Here is a tiny trained network, its code and every weight. The questions are about switching its units off for an input and a target symbol, where a switched-off unit gives its printed mean instead of its output.

import numpy as np


def w(rows, s, z=0):
    codes = np.array(rows[::2]) - 128.0
    scale = np.full(codes.shape[1], s)
    scale[-1] = z or s
    return codes * scale


def norm(h):
    return h / np.sqrt((h * h).mean(-1, keepdims=True) + 1e-5)


def f(y):
    return np.maximum(y, 0)


def softmax(a):
    e = np.exp(a - a.max(-1, keepdims=True))
    return e / e.sum(-1, keepdims=True)


def log_softmax(a):
    a = a - a.max(-1, keepdims=True)
    return a - np.log(np.exp(a).sum(-1, keepdims=True))


def net(x, mask):
    ids = ['βελμστ'.index(c) for c in x.split()]
    T = len(ids)
    res = E[ids] + P[:T]
    u = 0
    for l in range(3):
        q, k, v = (norm(res) @ M[l].T for M in (Q, K, V))
        z = softmax(np.where(np.tri(T) > 0, q @ k.T / 3**0.5, -1e9)) @ v
        res = res + np.where(mask[u], z, O[l][:, -1]) @ O[l][:, :-1]
        u += 1
        y = f(norm(res) @ A[l][:, :-1].T + A[l][:, -1])
        res = res + np.where(mask[u : u + 12], y, B[l][:, -1]) @ B[l][:, :-1]
        u += 12
    return log_softmax(norm(res)[-1] @ U[:, :-1].T + U[:, -1])


Q, K, V, O, A, B = {}, {}, {}, {}, {}, {}
E = w([
[81,132,169],'β',
[186,140,5],'ε',
[100,164,172],'λ',
[101,168,175],'μ',
[104,164,171],'σ',
[142,140,154],'τ',
],0.0024)
P = w([
[96,128,105],'0',
[155,102,147],'1',
[131,65,1],'2',
[140,186,122],'3',
[153,90,147],'4',
[203,228,77],'5',
[140,177,125],'6',
[142,84,151],'7',
[102,161,22],'8',
],0.0015)
Q[0] = w([
[225,3,40],'0.h1',
[178,154,94],'0.h1',
[94,128,175],'0.h1',
],0.0027)
K[0] = w([
[6,217,18],'0.h1',
[202,210,11],'0.h1',
[143,161,214],'0.h1',
],0.0014)
V[0] = w([
[131,2,140],'0.h1',
[27,158,135],'0.h1',
[200,111,157],'0.h1',
],0.0024)
O[0] = w([
[4,62,114,22],'0.h1',
[181,74,169,254],'0.h1',
[63,235,31,53],'0.h1',
],0.0021,0.0009)
A[0] = w([
[135,182,173,108],'0.n1',
[253,79,168,132],'0.n2',
[77,181,111,61],'0.n3',
[165,197,161,185],'0.n4',
[28,152,152,47],'0.n5',
[146,196,188,135],'0.n6',
[124,75,89,249],'0.n7',
[176,177,132,207],'0.n8',
[129,83,251,130],'0.n9',
[119,138,34,226],'0.n10',
[122,194,118,39],'0.n11',
[48,111,145,113],'0.n12',
],0.0028,0.0011)
B[0] = w([
[94,95,142,197],'0.n1',
[30,112,107,199],'0.n2',
[111,87,87,146],'0.n3',
[67,56,137,233],'0.n4',
[177,144,68,159],'0.n5',
[73,49,150,232],'0.n6',
[128,168,211,192],'0.n7',
[106,72,126,225],'0.n8',
[208,95,169,255],'0.n9',
[150,151,253,221],'0.n10',
[97,131,66,151],'0.n11',
[192,71,97,163],'0.n12',
],0.0022,0.0018)
Q[1] = w([
[53,162,142],'1.h1',
[254,82,142],'1.h1',
[206,88,171],'1.h1',
],0.0051)
K[1] = w([
[68,74,171],'1.h1',
[254,193,80],'1.h1',
[223,136,121],'1.h1',
],0.005)
V[1] = w([
[66,69,76],'1.h1',
[122,121,192],'1.h1',
[114,144,1],'1.h1',
],0.0022)
O[1] = w([
[226,86,135,119],'1.h1',
[100,163,4,186],'1.h1',
[179,91,239,4],'1.h1',
],0.0022,0.0015)
A[1] = w([
[125,244,167,55],'1.n1',
[59,173,88,170],'1.n2',
[143,78,173,64],'1.n3',
[123,93,202,153],'1.n4',
[198,197,90,185],'1.n5',
[163,198,175,121],'1.n6',
[152,254,109,116],'1.n7',
[129,128,131,104],'1.n8',
[240,180,61,255],'1.n9',
[167,145,164,110],'1.n10',
[159,144,158,112],'1.n11',
[182,166,190,124],'1.n12',
],0.0034,0.00088)
B[1] = w([
[200,112,6,145],'1.n1',
[180,88,59,217],'1.n2',
[154,156,89,194],'1.n3',
[167,119,77,238],'1.n4',
[77,172,206,208],'1.n5',
[144,105,33,147],'1.n6',
[3,77,80,184],'1.n7',
[128,120,125,128],'1.n8',
[108,162,217,253],'1.n9',
[63,105,136,148],'1.n10',
[90,108,134,143],'1.n11',
[61,67,114,159],'1.n12',
],0.0024,0.0017)
Q[2] = w([
[126,2,190],'2.h1',
[106,63,146],'2.h1',
[95,145,196],'2.h1',
],0.0038)
K[2] = w([
[178,253,204],'2.h1',
[158,254,165],'2.h1',
[49,132,157],'2.h1',
],0.0039)
V[2] = w([
[193,248,215],'2.h1',
[103,97,233],'2.h1',
[28,225,44],'2.h1',
],0.0014)
O[2] = w([
[184,9,148,6],'2.h1',
[148,179,64,160],'2.h1',
[184,84,216,81],'2.h1',
],0.0014,0.0013)
A[2] = w([
[255,135,171,4],'2.n1',
[96,102,94,131],'2.n2',
[118,126,245,64],'2.n3',
[87,170,123,99],'2.n4',
[194,146,59,103],'2.n5',
[220,139,60,133],'2.n6',
[81,180,105,139],'2.n7',
[225,134,154,119],'2.n8',
[124,189,129,133],'2.n9',
[127,195,137,137],'2.n10',
[85,104,173,127],'2.n11',
[174,117,236,114],'2.n12',
],0.004,0.003)
B[2] = w([
[3,119,64,131],'2.n1',
[133,164,140,253],'2.n2',
[193,25,108,176],'2.n3',
[129,83,125,164],'2.n4',
[189,138,129,161],'2.n5',
[179,204,106,173],'2.n6',
[180,112,159,231],'2.n7',
[52,127,142,147],'2.n8',
[101,75,104,169],'2.n9',
[108,77,109,174],'2.n10',
[161,177,155,201],'2.n11',
[151,52,128,190],'2.n12',
],0.0037,0.0017)
U = w([
[254,199,68,249],'β',
[205,7,184,223],'ε',
[127,164,182,6],'λ',
[117,179,204,53],'μ',
[102,176,194,51],'σ',
[37,102,19,163],'τ',
],0.008,0.0023)

Each question gives the input, a string of symbols that net reads in full, and the target symbol t.
The units are the heads (3 rows each of Q, K, V and O) and the neurons (one row each of A and B). Each row of codes is followed by its name. A weight is (code - 128) times the scale printed after its matrix; where a second scale follows, it is the last column's (O, A, B and U).
mask holds one flag per unit, layer by layer, with each layer's heads first. A switched-off unit (its flag False) gives its mean, the last column of its rows in O or B, instead of its output. The means were averaged over made-up inputs and are rounded, as every weight is.
A unit's drop is (log p(t) with every unit on - log p(t) with that unit switched off) / (log p(t) with every unit on - log p(t) with every unit switched off).
unit that matters most: the unit with the biggest drop
top k neurons: the k neurons with the biggest drops, biggest first
top k neurons in layer l: the k neurons of layer l with the biggest drops, biggest first
drop of u: that unit's drop, to one decimal
input β ε σ τ τ β μ, target τ: top neuron in layer 2 => (2.n6)
input λ τ β β β τ β, target τ: top 3 neurons => (1.n9; 1.n5; 0.n10)
input σ μ τ ε β β ε ε, target ε: top 2 neurons => (2.n3; 0.n10)
input β β λ σ τ β β, target τ: top 2 neurons in layer 0 => (0.n10; 0.n7)
input σ λ σ ε μ ε, target τ: top 4 neurons in layer 1 => (1.n7; 1.n5; 1.n9; 1.n4)
input β ε τ ε ε μ σ σ λ, target β: top 3 neurons in layer 1 => (1.n2; 1.n9; 1.n5)
input β ε β β, target ε: top 4 neurons in layer 0 => (0.n9; 0.n6; 0.n4; 0.n1)
input β λ μ β β λ, target τ: top 2 neurons => (0.n9; 1.n4)
input ε τ τ λ μ τ σ, target τ: top 3 neurons => (1.n9; 1.n2; 1.n5)
input τ ε σ, target β: top 2 neurons => (1.n1; 1.n6)
input τ σ β β β, target β: top 3 neurons => (1.n9; 0.n10; 0.n9)
input λ β β σ τ ε σ, target τ: top 2 neurons => (0.n10; 1.n9)
input μ ε τ ε, target τ: top 2 neurons in layer 0 => (0.n6; 0.n9)
input β ε μ, target β: unit that matters most => 1.n1
input β τ τ, target τ: top 2 neurons in layer 1 => (1.n7; 1.n2)
input σ β τ, target β: top 2 neurons => (0.n9; 1.n2)
input ε β ε β, target ε: top 4 neurons in layer 0 => (0.n6; 0.n9; 0.n12; 0.n4)
input β ε ε μ λ τ β ε, target ε: top 3 neurons => (1.n9; 0.n10; 2.n3)
input β ε β λ τ λ, target τ: top 2 neurons in layer 1 => (1.n7; 1.n4)
input ε ε μ ε β β μ β σ, target β: unit that matters most => 1.n2
input μ β β β τ μ, target τ: top 2 neurons in layer 1 => (1.n7; 1.n4)
input μ μ τ β β β τ, target τ: drop of 1.n9 => 0.2
input β μ λ, target β: drop of 1.n2 => 1.0
